In the rows, zero is written as 100.
Here are made-up things, facts about them, and rows of numbers that follow some of those facts. Name the thing behind each unnamed row.

How the things are related:
baskes (ξ salan) (δ 759)
baste (ξ tagam) (δ 901)
batem (ζ paro,stilus) (δ 668)
bavar (ζ grigek,pupan,troze) (δ 668)
bravol (ζ mibredru,fledru) (ξ stusak) (δ 668)
breris (ξ kuvil) (δ 803)
briste (ζ vogrok) (ξ flogru) (δ 668)
brivo (ζ rufak,flusta,podram) (ξ tofim) (δ 901)
brofa (ζ toras,karek,rika) (ξ vosu) (δ 901)
brora (ζ zopa,vuka) (ξ nogru) (δ 570)
bruflustul (δ 668)
buflan (ζ klolun,vosu) (ξ venar) (δ 668)
dafis (ξ doflevo) (δ 570)
dastim (ξ briste) (δ 668)
dekli (ξ fezastek) (δ 668)
desku (ζ zigis,grimul) (δ 668)
destu (ζ grodro,stopel,kadun) (δ 668)
dififlil (ζ grimalun,destu) (ξ gotri) (δ 759)
diro (ζ stopel,troze,gretru) (δ 668)
diru (δ 668)
doflevo (ζ salan,flusta,drustel) (ξ koplo) (δ 803)
draskil (ζ ritretror) (ξ dastim) (δ 759)
dreplan (ζ mibredru,grike,fledru) (δ 570)
drimel (ζ mistos,grodro,diru) (δ 668)
drufak (ζ sopleflor,podram) (ξ fluko) (δ 803)
drustel (ξ natul) (δ 668)
dule (ζ numo,mibredru,plabik) (δ 668)
duskun (ζ mibredru,tibrak,grike) (ξ plaplur) (δ 668)
duto (ξ milekom) (δ 901)
dutra (ζ toflel) (δ 901)
faflubrul (ζ truplatrak,paro) (ξ gropi) (δ 803)
fegril (ζ flege,grodro) (δ 901)
feklor (ζ tibrak) (ξ grigek) (δ 759)
fezastek (ζ flusta) (ξ lupli) (δ 570)
fizas (ζ dutra) (δ 759)
flagral (ξ stodonan) (δ 668)
fledru (δ 668)
flege (ζ diru) (δ 803)
fleri (ξ duskun) (δ 668)
flistus (ζ kligin,tribam) (δ 668)
flogru (ξ batem) (δ 668)
flonaflon (ζ zigis,feklor) (δ 759)
fluko (ζ pude) (ξ kipor) (δ 570)
fluno (ζ gretru) (ξ destu) (δ 668)
flusta (ζ mibredru) (δ 668)
flutiflek (ζ fledru) (δ 668)
fotru (ξ fleri) (δ 668)
gizami (ζ numo,stusak,bravol,nugrol) (ξ duto) (δ 759)
gotri (ξ tomo) (δ 668)
gratre (ζ ruzum,trupi) (ξ tibrak) (δ 668)
gretru (ζ toplun,numo,plabik) (ξ sibek) (δ 668)
grigek (ξ zekles) (δ 570)
grike (ξ brora) (δ 668)
grimalun (δ 668)
grimul (ζ nugrol) (δ 759)
grodro (ζ dreplan,dutra) (ξ tatik) (δ 668)
gropi (ζ mutus) (ξ dififlil) (δ 668)
kadun (ζ gizami,sibek,tagam) (δ 668)
karek (δ 901)
katur (ζ duskun,grodro,vuka) (ξ sodrur) (δ 759)
kavur (ζ zopa,fledru) (δ 803)
kevi (δ 759)
kipor (ξ plagepur) (δ 668)
kleli (ζ kadun) (δ 570)
klepo (δ 759)
klibe (ξ drustel) (δ 803)
kligin (ζ tagam,grike,pebril) (ξ zopa) (δ 759)
klisos (ζ katur) (δ 668)
klolun (ζ briste,toras,bravol,doflevo) (δ 668)
klutu (ζ skaplal,ritretror) (δ 668)
koplo (δ 901)
kuvil (ζ plabik) (ξ bruflustul) (δ 759)
laklum (ζ katur,grike) (δ 668)
lavek (ζ venar) (δ 668)
lopla (ζ kuvil) (δ 759)
lupli (ξ reskon) (δ 901)
maklak (ζ nalus,destu) (δ 759)
maklon (ζ salan,kuvil) (δ 803)
maplefu (ζ vuklegi) (ξ pelugri) (δ 668)
mibredru (ζ toplun) (ξ ritretror) (δ 901)
milekom (ζ kleli) (ξ brivo) (δ 668)
mistos (ζ vogrok,plofives,lopla,nogru) (ξ rufak) (δ 668)
mutus (ζ plofives) (δ 570)
nalus (ξ toflel) (δ 668)
natul (ξ vegram) (δ 759)
netram (ξ pude) (δ 803)
nogru (ζ toflel) (ξ feklor) (δ 759)
novom (δ 901)
nugos (ξ vuklegi) (δ 668)
nugrol (δ 803)
numo (ξ gretru) (δ 668)
padrol (ζ tibrak,plofives) (δ 759)
paro (δ 668)
pebril (ζ mutus) (δ 803)
pelugri (ζ bavar,gratre,lopla,pupan) (ξ grike) (δ 759)
plabik (ζ fledru) (ξ stilus) (δ 668)
plagepur (ξ katur) (δ 803)
plaplur (ζ vogrok,salan) (ξ klepo) (δ 668)
plitrok (ξ mistos) (δ 668)
plofives (ξ flistus) (δ 668)
plokostor (ζ stopel,dule) (ξ trupi) (δ 759)
plugros (ξ stebul) (δ 570)
plukek (ζ zekles,testil) (δ 759)
podram (ζ tomo) (δ 668)
poponu (ξ plugros) (δ 668)
pude (ζ duskun,pupan) (ξ nalus) (δ 668)
pupan (ζ dutra) (δ 668)
reskon (ξ truplatrak) (δ 759)
rika (ζ satru) (δ 668)
riklu (ξ plokostor) (δ 668)
ritretror (ξ tribam) (δ 668)
rufak (ζ gizami,diro) (ξ vorurus) (δ 803)
ruzum (ζ salan) (ξ dafis) (δ 668)
safi (δ 759)
salan (ξ bravol) (δ 668)
satru (ζ rufak,nogru) (ξ netram) (δ 668)
seflaro (ζ duskun) (δ 759)
sibek (ζ grimul) (ξ riklu) (δ 759)
skaplal (ξ lopla) (δ 668)
skilal (ξ buflan) (δ 759)
sodrur (ξ maplefu) (δ 759)
sonal (ζ zigis) (δ 759)
sopleflor (ζ podram,vorurus) (δ 668)
stebul (ξ skaplal) (δ 901)
stigrar (ζ katur,zopa,truplatrak) (δ 901)
stilus (ξ breris) (δ 570)
stobrel (ζ vesto,podram) (δ 668)
stodonan (ζ gretru) (ξ kevi) (δ 759)
stopel (ξ testil) (δ 668)
stusak (ζ katur) (ξ skilal) (δ 759)
tagam (δ 668)
tatik (ζ netram,skilal) (ξ todimul) (δ 803)
testil (ζ toras) (ξ klibe) (δ 668)
tibrak (ζ mibredru) (ξ draskil) (δ 668)
timitir (ζ dule) (δ 901)
tizuskol (ζ kuvil,grike) (δ 901)
todimul (ζ bravol) (ξ baste) (δ 901)
tofim (ξ troze) (δ 901)
toflel (δ 668)
tomo (ζ plabik,sonal) (ξ grodro) (δ 759)
toplun (ζ toflel,plabik) (δ 668)
toras (ξ zigis) (δ 668)
trestustel (ζ zekles,faflubrul,testil,laklum) (δ 668)
trezaplus (ζ vesto,pelugri) (ξ toras) (δ 759)
tribam (ξ gratre) (δ 901)
tribus (ζ destu) (δ 759)
troze (ζ plofives,kavur,maklon) (ξ drufak) (δ 570)
truful (ξ nugos) (δ 570)
trupi (ζ vogrok,pude) (ξ kligin) (δ 901)
truplatrak (ξ ruzum) (δ 803)
vegram (ζ laklum,flogru) (ξ plofives) (δ 759)
venar (ζ mutus,vorurus) (ξ fotru) (δ 668)
vesto (ζ podram,mistos) (ξ baskes) (δ 759)
vogrok (ζ grigek) (δ 570)
vorurus (ζ dule) (ξ paro) (δ 668)
vosu (ζ grigek) (δ 570)
vuka (ζ plabik,nugrol) (δ 668)
vuklegi (δ 759)
zaskol (ζ rufak,numo,vosu,pebril,fotru) (δ 668)
zekles (ζ pupan) (ξ fluno) (δ 668)
zigis (ζ troze) (δ 668)
zopa (ζ nogru) (ξ flagral) (δ 759)

Named rows:
 89 113  95 101  83 105  99 104  95 108 106  78  93 117 109  97 107 106 114 106  99  94 101 123 114 105 101 108 107  86  94  99 111 121  72  98 106 102 121  94  98: maplefu
110 104 111  99 105  99 100  92  97  99 100  93  81  92 100  96 102  93 105  96  95 104  99  96  96  87 103 116 112 110 102  93 121 113 100 104  91  90  96  90  95: dififlil
101 103 107  98  99 100  97  96 103 101 103 102  97 105 106 104  93 102 103 107  97 105  94  98  95  99 101 108  97 102 104 100 111 106 100 103  95 102  95 100  98: seflaro
118  98 107  90 101  96 115  86  84 107  97  92  92  85 122  99  97 101  88  92 100 115  78  90  78  85  82  98 107  89 124 103 115 112 128 105  82  90  92  98  96: trezaplus
117 100  83  97 122  89 117  81  65 103  95  77  81  75 122  74 101  90  87  69  99 101  71  96  85  71  70  82 123  88 122 101  97 109 134  94  89  82 117  84  98: numo
104  94 104 103  98 106 101  95 102  91  96 101  96  97  97 102 100 102  97 100 102 101 106  89 100 101 108 112 111 107 102 100 109 104 103 108  89  90  83 108  94: kleli
 98  99  92 100 106  96 101 104 100 104  99 101 103 102 100  92 105 100 103 100 100  95  98 101 106 103  96  95  92  89 100 104  90  98  98  93 106 101 116 100 105: rika
100  97  90 102 110  96 100 105  96 101  96  99 103 102 100  92 106  95 100  95  99  91 103 102 108 102  98  93  94  91  97 102  86  96  99  95 105  98 114 101 105: fledru
 94 116  94 104  99  88  95  88  76  94 106  85  90  95  87  76 108  87 116  86  97  91  81 102  93  94  96 103 122  97 107  91  95 101  91  85  90  88 124  81 103: plabik
 82 102  94 110 101 100  85 118 124  99 103 112 107 121  83  97 103 105 119 114  99  87 118 105 124 120 118 105  83 105  77  99  91  91  69  93 123 110 116 101 106: bruflustul
103  83  98  95 105  99 107 115 114 111  92 107 111 100 101 104 117 102  98 109 103  96 112  97 113 112 100 103  70  81  98 110  93  99  99  98 111 105 109 114 109: flagral
108  94  99  99  94 105 111 101  94  99  86 107 106  97 103 109  91 105  83 102  91 103  97 105  94  97 102 105 106 108 100 101  97 103 121 111  93 106  81 106  94: trupi
 95 109 124  92  85 108  92  92 100  96 120  95  99  89 110 118  93  99  88 100 107 112 103 110  80  87  93  82 116 118 100  98 107  88  96 108  96 102  80  93  98: flege
104 117  83  98  96  96  84  92 105  91  93  83  96 113 106  90 104  87 115  93 111  88 101 119 118 102 104  99 104 103  98 110  89 107  73 103 110 104 118  84  93: grike
 89  92  70 123 150 109 115 115 124 127 111 112  67 108 141  86  53 146  84 100  88 116  84  82 114  80  68  57  97 121  85  95 100 113 141 102 150  93 114  91  88: plaplur
 92 107 126  90  82 107  88  98 107  94 122 103 109  96 109 122  92 101  91 106 106 111 109 112  83  97  99  80 108 118  97 101 100  84  90 109  98 108  81 100 101: doflevo
 96 113 121  91  90  97  85  86 126  94 122 111 104  86  84 114  92  92 105 101 119 113  96  87  78  96  98  91 100 138 102 103 108  75  92 102 108 103  77  86  96: tatik
103 104  98 103  89 103 104  94  86  92  92 100 100  97  94 102  93 100  94  97  92 102  93 108  93  94 106 110 118 116  97  94  99 104 110 106  89 104  86  97  93: lupli

Name these rows:
No name comes twice in this set of rows, the named rows included.
 91  93 102 106  88 113  95 120 122  97  90 124 116 118  84 121  92 111  96 122  92  97 123 109 116 118 125 115  86 119  76  99  92  96  91 112 110 118  79 115  98 -> koplo
 98  84  82 109 105 103  86 108 117 102  92 107 114 114  93 108 103 103  99 110 106  98 136 107 133 109 102  91  79  95  83  92  96  96  86  92 128 119 107 114 103 -> paro
111  91 122  84  94 109 110  92 100 107 112  94 100  78 133 124  94 103  69  96 111 123 100 103  76  79  76  72 105 105 112 108 110  96 122 113  96 100  73 102  96 -> klibe
 92  87  97 106 106 103  89 129 128 103  94 119 114 117  90 107 110 103 108 119  99  85 133 105 130 124 120 103  68  96  74 107  82  87  77 100 122 111 109 115 109 -> tagam
132  50  99  88 119 118 135 119 127 122  70 116 115  88 154 132  97 129  47 110 112 121 115  76 108 101  82  81  57  72 119 130 102 115 161 129 105 104  60 146  94 -> vosu
101  97  83 116  88 104  76  70  84  76  96  94 108 109  77 105  93  95  99  92 112 105 123 104 112  95 101  97 128 112  98  73 115  99  91  91  96 109  81 109  89 -> stilus
100 114 103 103  95  98  86  93  96  86 105  99  96 114  92  98  93  94 113 101 100  95 101 106  96 101 110 107 112 111  96  94 102 100  86 102  94 102  96  90  98 -> sodrur
114  82  89  92 115  99 118 102  98 116  89  94 101  87 122  98 106 104  84  95 102 106  96  92 103  90  78  89  85  76 112 109  98 109 126 100 106  96 110 108 101 -> testil
 70  92 113 120 101 101  98 105  81  86 116 126 109 100  58  93  94 110 109 100  83  94 104  77  83 117 111 103 119 106  92  75  94  70 105  84  77  88  87 117 116 -> troze
 64  95 119 121  95 101 104 113  74  94 117 133 111  96  47  95  96 110 107 108  65  97  98  85  77 111 115 117 120 117  83  68  95  70 110  78  79  94  91 111 117 -> brivo
 99 101  91 101 107  95 100 100  97 103 100  95  96  98  98  89 105  97 107  95  99  98  96  99 106 100  97  99  99  92 100 101  95 103  97  93 106  95 116  94 103 -> gotri
 99 113  78 109 106  98 121 102  79  96 105  75  82 106  77  85  91  87 120  69 121  85  87 108  88 106  98  96 112 102 100  87 106 105  95  90 113 100 106  82  94 -> ritretror
112  78  91  95 117 100 115 115 106 114  87 104 108  92 119 102 110 102  81 100 103  99 110  95 108 100  91  87  75  77 105 113  87 101 120 103 108 102 106 116 107 -> plofives
 97 108  94 100 104  94 103  94  98 110 105  90  91  95 102  88 104 102 111  96  97 101  83  96 103  94  90 103  99  94 106 101 103 108  98  91 105  92 121  88  99 -> gropi

Now the same things, written a new way:
Named rows:
105  92 106  91  95  88 102 112  89 102 100  94 108  98 100: flege
 99 107  89 107  97 108 107 101 109 108  97 109  90 101  89: sopleflor
102 105  91 101 106  97 124 121 104  72 100  91  85  97  86: drufak
 96 109  99 110 100  97 100  96 108 121  97 102  95 103  84: mistos
 95  91 109 101  95 105  97  95  90 118  93 104 101 108  80: dutra
103  87 108 105 112  89  99  97  90  76 112  94 109  78 111: katur
 92  92  97  99  93 101  92  90 106 113  90 100 100  94  91: klisos
107  99 103 102 124  98  99 114  98  76 113  92 106  86 116: sodrur
102  94  94  95  66 122 104  78  86 106 103  86  87  86 104: flistus
102 103  98  99 123  97  99 116 102  71 113  84 103  84 118: draskil
 94 101  97 107 137  78  92 126 114  96  93  95 109 117 109: truful
103  93 102 115  99 120  86  94 103 129  89 115 108 101  94: grike
109  90 100 118 123 106  97  96 106 122 107  95 125  93 108: brora
 94 111 100 113 109 102  98 103 117 127  94  99  95 103  80: gratre
 83  97  94  98 106 104 111 117 101  86  84  90  76 111  73: tofim
101  93 106 108  83 130  92  87  91 115  88  87  85  89 104: paro
109 103 107  96  97  98 113 105  97  98 104  98 105 102  97: maklon
123  97 107 110 118 110  94  98  98 104 123 105 125  82 119: feklor

Name these rows:
No name comes twice in this set of rows, the named rows included.
 95 101  93 102  95  98  96  95 103 121  93  95  98  95  85 -> drimel
 96  92  99 102 108 111  95 111 103 109  83 110 103 111  83 -> tribam
 92  96  96  82  90  65  87 106 102 102  91 134 108 131 101 -> stopel
118  86  93 117  94 153  88  88  89 147 102 104 109  67 101 -> destu
102 105 110 119 114  89 105 100  96 107 110  90  99 111 104 -> vogrok
109 100 109 114 110 128  80  84 112 150  90 104 122  94 104 -> zekles
100  99 100 108  86 108  98  94  98 107  90 115  91 110  90 -> fledru
110  98 106  89 105 100 102 122  94  91  95  95 104 107 109 -> netram
119 102 110 126 123 114  96  96 100 133 107 103 120 104 110 -> grigek
 95 101  92 109 111  92  97 110 116 105  84 131 101 117  85 -> plabik
 93  97 100  96 102 127 104 100  91 109  93  92  93  95  89 -> baste
 93  90  99  94  97 106  97  98  95 119  93  97 106 100  82 -> fegril
 99  98 101 106 111  96 102 107  96  95 102  83 100 101 116 -> dafis
110  87 101  89  96  73  97 105  90  68 117 106 114  96 118 -> sibek

